[128 = 0]

[132 163 144 155 131 136 125 116 148 119 128 120 135 115 101 157 155 141
 132 156  93 130 136 102 110 145 196 148 140 144 143 129 162 109 130 139
 129 138 124 151 115 159 120 134 120 101 146 172 153 122 117 139 126] => (32) + Gz
[113 139 117 145 132 137 102 140 130 117 153 121 116 101 125 146 143  97
 106 121  98 120 119 141 140 109 187 166 134 108 117 150  95 128 132 133
 148 141 139 134 112 180 116 142 133 134 117 142  92 134 117  81 133] => (34) + ht
[174 164 123 143 143 127 121 121 125 140 100 136 138 143 143  94 137 130
 171 124 139 130 135 157 145 111 148  75 130  95 154  98 121 143 132 133
 146 123 147 116 133  91 122 123 139  83  91 138 123 128 133  98  98] => (35) + ht
[170 148 145 182 148 179 125  95 102 139  86 146 134 127  63 125 145 149
 252 162 141 149 136 127 134 154 130  63 113 157 122  84  89 130 144 160
 126 112 130 132 109  41 110 135 136  98  96 160 133 132 160 156 164] => (32) + Gz
[178 194 121 139 174 156  92  31 115 132 114 133 131 140  65 155 158 130
 198 156 159 164 154  31 101 100 188  76 122 142 145  83 249 114 150 149
 145 106 126 185 161 130 119 109 140  88 118 187 133 136 143  93 141] => (32) + ht
[174 200 111 146 137 162 117 161 135 125 125 129 133 129 117 114 127 148
 167 138  93 139 115 169 132 116 183 105 142 121 141 135  94 158 124 117
 137 116 116 112 131 123 106 124 120 108 110 151 111 121 123 100 106] => (35) + ht
[147 161 122 146 130 146 122 169 146 114 140 128 125 125 134 118 128 132
 111 126 119 116 124 178 121 128 157 146 133 113 135 151  83 137 115 140
 125 137 128 108 107 147 122 126 131 149 119 125 119 119 125 137 107] => (34) + ht
[125 146 148 186 152 147 109  55 120 129 111 128 139 137  93 136 132 160
 230 141 144 137 143  72 137 122 166  86 129 120 136 107 120  91 133 165
 123 137 125 171 108  84 131 136 130 111  83 165 148 127 142  69 155] => (35) + Gz
[131 137 143 154 134 125 126 119  94 124 119 124 128 117 110 138 128 142
 145 148 115 137 128 121 116 140 173 135 126 124 118 123 148 123 133 130
 129 136 126 105 115  92 114 129 122 111 122 150 132 126 124 120 144] => (32) + Gz
[133 130 145 128 148 155 145  79 124 124  92 132 142 157 117 131 119 133
 160 129 152 134 139  86 118 135  53  53 119 137 141  99 117 101 122 173
 108 111 133 144  94  72 151 117 120 202 136 128 129 134 153 153 176] => (34) + Gz
[123 107 127 110 151 163 105 116 128 126 118 149 124 152 123 151 121 133
 152 135 157 141 136  58 128 122  56  83  98 142 111 113  94  97 131 162
 113 104 121 137 119  85 132 105 124 238 133 119 117 131 156 106 184] => (34) + Gz
[167 167 117 127 167 151 111 138 136 118 100 137 114 110 119 151 155 114
 121 137 121 139 112 141 119 114 130 107 116 114 129 113 120 128 142 141
 133 112 120 113 140 159 120 121 137 140 129 136 104 124 138 105 120] => (36) + ht
[114 134 129 144 137 145 126 102 129 122 128 129 128 128 114 133 128 146
 155 141 134 129 127 107 112 132 145 130 124 123 125 121 121 117 135 145
 126 122 129 144 122 129 129 121 133 132 123 144 129 128 135 127 135] => (32) + Gz
[110 119 148 176 144 129 123  58 116 138 123 132 133 149  88 139 111 156
 217 151 142 131 165  76 131 148 139  91 130 141 141 106 162 106 128 171
 116 125 135 167 104  81 137 132 126 112 127 155 157 126 139 139 168] => (35) + Gz
[151 150 140 160 139 173 126 108 122 121  97 128 127 156  76 157 131 153
 200 200 139 144 129  90  92 166 133 105 110 152 120 105 101 104 141 164
 124  98 120 145 110  84 101 128 114 138 132 161 138 126 162 171 173] => (32) + Gz
[144 146 156 141 127 142 146 110 118 132 108 119 130 131  96 137 146 142
 161 157 137 149 136 104 109 162 115  88 122 157 150  99 144 130 128 144
 113 116 121 137 110  86 124 133 118 124 142 150 152 133 134 194 141] => (35) + Gz
[127 184 132 145 142 142 110 108 128 123 152 121 133 132  75 176 124 161
 145 169 135 191 159  68 107 156 177 136 128 170 132 117 213 100 122 149
 128  92 126 192 118 147 101 114 115 160 166 165 151 133 138 190 149] => (32) + Gz
[170 122 162 172 173 165 109  38 116 148 110 132 142 152  78 135 134 158
 225 137 154 122 193  63 139 134 146  52 128 140 151  92 184 110 148 179
 115 116 132 175 107  83 157 130 139 100 115 161 147 128 139 151 155] => (35) + Gz

[ 69 146 121 136 133 134 119 133  71 128 134 131 116 137 104 121 118 163
 169  84 116  76 162 126 130 165 162 170 172 142 134 110 149 139 134 131
 117 107 133  68 173  91 128 122 154 155 136 150 113 155  96 120 111] => G + gl
[ 84 141 120 140 124 138 135 123  79 131 137 141 136 133 101 126 118 138
 143 108 117  66 157 129 126 145 152 165 160 141 134 112 122 134 135 137
 113  94 124  58 174  99 126 124 147 133 141 134 119 138 121 124 101] => G + gl
[ 73 147 123 105 129 112 104 143 110 123 128 125 108 123  93 127 133 180
 190  43 146 103 154 124 123 179 136 167 172 119 148  82 202 121 148 103
 139 112 168 149 182 142 124 125 131 189 127 175 109 151  65  97 115] => F + gl
[ 96 159 128 122 138 144  63 110  91 131 123 118 120 131 106  89 156 134
 126  67 125 142 133 136 109 164 131 178 113 120 111 100 146 145 136 141
 159 117  78  80 158 117 131 112  96 111 144 110 121 132 125 127 134] => J + gl
[101 146 129 114 136 115 103 151 115 120 115 121 101 117  99 122 129 159
 183  74 156 126 142 131 125 168 129 149 148 115 135 111 198 119 143 112
 136 119 155 143 165 129 137 118 121 174 131 156 119 157  79 110 117] => F + gl
[ 98 132 124 115 117 110 119 122 145 144 129 123 155 128 119 136 162 155
 130  77 127 102 124 106 124  96 130 146 155 112 146  84 126 127 126 114
 131 135 148 155 120 163 117 151 135 153 115 169 114 137 101  99 122] => F + gl
[ 91 139 107 108 123 138 106 122 115 140 135 138 140 133 104 124 141 137
 149  78 135 109 146 116 120 141 125 178 150 136 141  93 137 120 132 109
 135 116 122 118 146 149 128 146 123 147 128 163 108 128  90 101 117] => F + gl
[ 96 122 138 144 108 118 112 133 131 131 142 135 168 147 115  82 135 165
 177 153  94  77 139 112 140 115 161 134 152 128 136 128 123 129  93 137
 115 141  92  56  87 110 138 149 161 151 137 136 116 120 118 121 119] => G + gl
[124 135 137 133 123 154  95  90 108 149 138 119 135 144 156 128 150 117
  72  92 117 138 107 119 110 113 132 155 122 132 105  99  94 140 130 152
 149 126  92 106 123 119 114 116 104  70 121 114 129 136 158 138 146] => J + zl
[100 133 117 124 120 106 135 128 133 151 128 133 129 129 124 154 148 148
 132  71 145 134 133 116 129 127 122 136 157 114 138  92 140 122 137 101
 127 133 160 168 137 166 107 147 134 149 108 169 118 152  99  94 128] => F + gl
[ 96 144 115 139 120 141 167  76 113 170 153 156 187 154 137 143 151 113
  55 122  95  48 128 105 127  62 144 145 155 139 143  86  22 137 114 139
 114 112 102  69 122 141 101 162 149  72 118 148 115  94 168 121 125] => G + zl
[130 118 135  98 114 113 135 144 140 120 130 127 118 119 147 178  97 158
 151 100 133  95 155  97 125 125 140 154 172 128 146 108 158 107 135 126
 147 118 197 237 142 135 117 119 136 145 100 182 131 186  82  90 126] => F + zl
[ 72 135 116 155 117 137 123 113  82 150 139 140 145 157 113 119 140 153
 133  98 107  80 141 115 135 127 158 165 159 139 137 109 102 139 124 134
 113 118  98  43 138 100 127 138 146 130 125 143 116 120 116 119 122] => G + gl
[ 97 129 114 115 126 115 134 131 121 131 128 138 135 129 112 133 121 138
 135 119 126  97 145 123 131 127 132 143 143 122 145 115 131 120 125 114
 123 123 139 121 141 138 132 143 137 153 131 158 113 131 105 110 117] => F + gl
[121 118 137 121 118 121 149 119 142 138 141 137 155 133 143 156 126 140
  97 119 125  82 133 109 128 105 138 132 160 132 150 104 106 131 127 126
 128 118 162 166 142 147 107 136 147 123 111 156 128 149 131 109 128] => F + zl

[157 105  90 154 146 115 127 131 134 140  98 127 101  95 117 127 156 138
 126 127 125  78  98 138 185 113 128 122 117 149 107 128 102 140 144 141
 144 106 131 115 130 116 151 133 116 113 115 155 125 130 112 130 141] => C + B
[139 142 160 101 122 168 129 123 127 130 128 154 125 146 121 132 142 118
 131 130 155 166 122 126  69 144 132  89 119 135 144 142  83 134 142 141
  91 162 140 105 128 104  88 132 127 122 147 137 109 108 133 121 128] => D + B
[149  81 135  92 136 170 125 109  91 133 116 113 164 128 108 104  86 140
 139 144 161 139 124 122  78 139 130 119 125 129 114 121 125 148 118 127
 109 166 136 106 110 112 105 121 141 141 111 143  54 118 129 118 120] => D + R
[125 129 195 131 137 157 160 166 145 108 147 155  95 133 142 155 179 157
 130  83 125 185  97 120  90 119 102  97 122 151 175 136 114 157 141 160
 117  88 124 112 146 118  41 132 108  77 191 125  98  36 140 137 123] => D + B
[136 110 146 110 142 155 116 136 145 129 124 128 111 145 129 139 152 137
 130 133 133 128 107 132 111 115 115 134 119 141 142 119  99 143 144 138
 134 118 121 120 100 108  83 124 112 125 129 142 119  99 115 120 128] => D + B
[192 108 179 113 136 146 142 152 136 119 146 157  71 140 137 129 147 143
 117 138 137 209  80 107  59 131  97 116 100 151 163 135 104 165 128 150
 125 115 137 116 105 104  36 121 121  87 185 142 100  25 115 154 131] => D + B
[116  77 168 116 138 138 108 130 135 135 145 131 124 130 132 124 138 143
 104 116 145 161  93 127  68 102 154  77  89 131 168 118  96 129 150 139
  98 150 121 112  52  84 104 110 123 122 157 111 123 107 119 145 135] => D + R
[119 148 196 139 126 130 149 143 133 114 155 139 102 141 161 147 173 122
 132 134 120 158 156 119 116 126  89 145 144 134 162 131 126 137 136 133
 105 122 133 140 137 134  91 131 118 106 142 121 109  80 141 152 120] => C + Y
[146 104 149  85 137 175 121 116 138 140 140 140 137 159 144 131 111 145
 122 126 164 113 124 122  54 117 181 101 114 139 130 118 131 146 126 147
  75 168 116 102 102 104  72 104 144 133 162 140 128 101 130 121 120] => D + B
[114 131 180 124 154 154 170  75 121 134 123 125  96 162 160 182 192 137
 165 104 140  43 131 136  89  87 126  95 124 136 104 112  84 146 133 154
  58  85 147 122 124 101  95 134 129 151 170 137 165  42 120 145 138] => C + Y
[192 127  60  69 142 199 115  22  90 156  80  90 192 171 143  90  22 124
 119 168 200  52 163 121 127 121 205 164 137  90  62 111 128 176  62 116
  77 225 188 112 157  83 153 109 125 204  81 162 125 194 118  59  97] => D + B
[138 113 149  94 122 170 111 142 118 130 149 153 145 120 128 128 112 135
 125 137 151 174 111 100  75 154 122  71 101 135 134 151 116 143 138 135
  85 129 113 112 107 116 108 120 118 125 142 139  98 113 134 135 135] => D + R
[138 147 176  83 111 151 116  87 113 110 171 135 150 121 140 117 113 129
 140 116 164 197 131 129  67 172 138  79  96 132 168 159 128 132 138 133
 104 149 126 112 102 136  94 113 128 115 147 129 110 103 151 135 134] => D + R
[135 148 170 132 140 142 134 152 140 123 144 139 101 125 154 160 177 154
 125 106 136 154 107 123  75 141 136  86 102 139 175 132 109 141 141 147
  87 118 113 109 126 121  66 133 140 106 189 104 116  52 132 158 133] => D + B
[ 99 146 171 119 131 145 127 132 101 113 155 122 130 110 136 122 136 136
 155 101 148 179 143 139 141 149 112  72  82 120 141 158 130 118 132 133
 101 124 119 113 143 139 136 126 139 124 150 115 108  94 156 152 160] => C + R
[164 115 119  87 134 183 122  77 108 138  92 127 174 146 137 107  57 124
 129 161 166 124 147 122 107 124 157 131 125 118 113 133 132 165  82 124
 106 179 164 125 133 111 118 100 137 140 101 162 105 132 124  93 106] => D + Y
[101 113 163  94 149 140 124 123 143 132 132 110 128 118 126 151 180 162
 150 122 146  64 139 134 123 105 136  92 126 137 108 150 118 124 138 143
  72  95  87  87 118 121  97 144 139 164 129 121 146  79 125 147 147] => C + R
[130 126 147 141 121 134 104 140 125 127 152 134 126 107 127 143 172 137
 142 111 134 138 122 135 109 141 137  74 108 132 125 148 106 127 152 141
 112  99 111 115 122 118 145 136 140 122 149 125 119  89 133 147 159] => D + R
[146 131 139  92 128 164 125 115 137 132 119 132 142 155 134 128 109 107
 132 146 147 134 123 120  67 132 154 101 136 113 138 125  70 121 118 156
  89 174 122 109 132 107  71 124 130 105 147 133 120  96 132 134 116] => D + B
[123 131 142  96 115 156 119 112 127 154 138 135 130 134 151 120 133 137
 135 117 147 146 146 134 106 130 135  86 117 141 127 131 111 152 143 147
  80 147 118 119 116 112  98 103 130 130 134 125  98 101 118 128 135] => D + B
[118 129 147 121 140 145 133 169 150 132 138 134 128  76 137 167 225 148
 173  86 126  82 142 141 117 146 147  58 121 147 100 176 102 155 174 140
  89  55 103 113 151 111 114 156 125 125 125 107 140  93 126 110 135] => C + R
[109  84 172 111 141 118 126 141 171 119 166 160 117 124 150 143 138 132
 117 110 143 180 102 126  67 149 135  83 116 151 169 127  99 134 223 125
  97 144 104 118  75 117 106 146 113 100 147 121 103 129 123 133 144] => D + R
[133 155 164 107 123 162 127 120  90 125 148 142 130 148 138 144 138 133
 108 130 144 176 113  88  52 158 132 101 127 133 170 149  76 144 144 144
  95 154 146 138 114  96  91 134 144 121 139 126  98  89 132 119 133] => D + B
[107  87 179 107 142 136 127 133 119 147 144 128 113 126 139 140 133 150
 132 121 152 172 120 122 109 111 124 106 109 141 143 133 116 129  99 145
  93 130 115 109  98 139  74 108 115 112 169 131 107  72 124 152 121] => D + R
[139  65 117 127 152 124 124 132 141 153 119 129 115 118 144 140 143 157
 103 120 132  91 102 140 154  97 158 105 104 126 129 114 105 139 151 143
  89 148 122 125 111 113 120 118 117 121 161 104 128 120 117 122 136] => D + A

[145 133 117 106 135 106 112 153 103 113 113 116 127 153 121 123 132 108
 122 141 112 143 130 129 123 129 103 108 121 120 135 155 129 103 104 131
 127 104 136  96 203 121  74 135 141 166 164 191 173 119 116 126 148] => (58) + hj
[142 119  99 103 113 114 130 135 129 127 143 122 116 125 139 132 144 103
 131 150 132 141 128 144 133 131 105 116 146 137 135 165 141 144 135 124
 136  78 130 105 167 141  80 126 141 139 147 138 131 148 116 124 125] => (58) + hj
[136 122 131  97  94  94 103 144 114 105 115 125 113 145 144 141 126  78
 119 131 132 153 127 136 120 125 143 105 140 112 141 140 145 111 107 138
 119 127 126  87 182 127  71 151 136 158 161 172 126 125 105 136 138] => (58) + hj
[152 125  87 116 107 133 114 124 124 111 147 102 127 127 115 120 128 155
 140 155 110 133 155 139 150 140 119 128 156 126 141 157 130 116 131 136
 151 112 128 102 194 133  93 116 120 147 155 158 176 115 123 123 129] => (58) + hj
[125 133 156 128 121 119 101 122 148 114  99 109 125  99 125 111 140 140
 107  82 121 123 126 136 167 131 154 149 153 103 139 102  87  85 116 131
 144 140 128 124 169 127 127 139 143 149 182 158 139 125 138 120 123] => (60) + hj
[139 135  97 114 116 123 122 156  89  93 141 118 131 183 103 193 114 111
 119 155 128 138 112 132  98 121 127 130  98 121 139 135 142 105 119 125
 106 109 113 110 158 118  71 114 122 162 104 125 149 100 112 154 122] => (58) + jb
[120 141 148 118 136 119 144 137 160 139 105  98 120  90  96 106 119 160
 123  59 110 147 153 129 192 117 148 136 157 128 144  72  98  82 105 117
 129 119 119  87 146 111 127 140 127 172 176 152 157 113 125 147 137] => (60) + hj
[136 117  91 137 128 154 126  93 160 110 115 114 138 138 106 141 117 154
 155 150 144 123 143 149 166 123 140 148 143 150 134 120 167 117 159 119
 144 142 129 126 119 123 106 112 128 135 105  79 127 122 110 138 100] => (60) + pf
[144 116 109 122 115 142 135 100 138  94  94 117 114 130 145 129 121 111
 100 121 149 126 110 148 179 111 142 138 144 135 144  87 158 102 135 129
 120 139 126 115 133 118  73 116 126 148 115  80 113 106 113 159 102] => (60) + rd
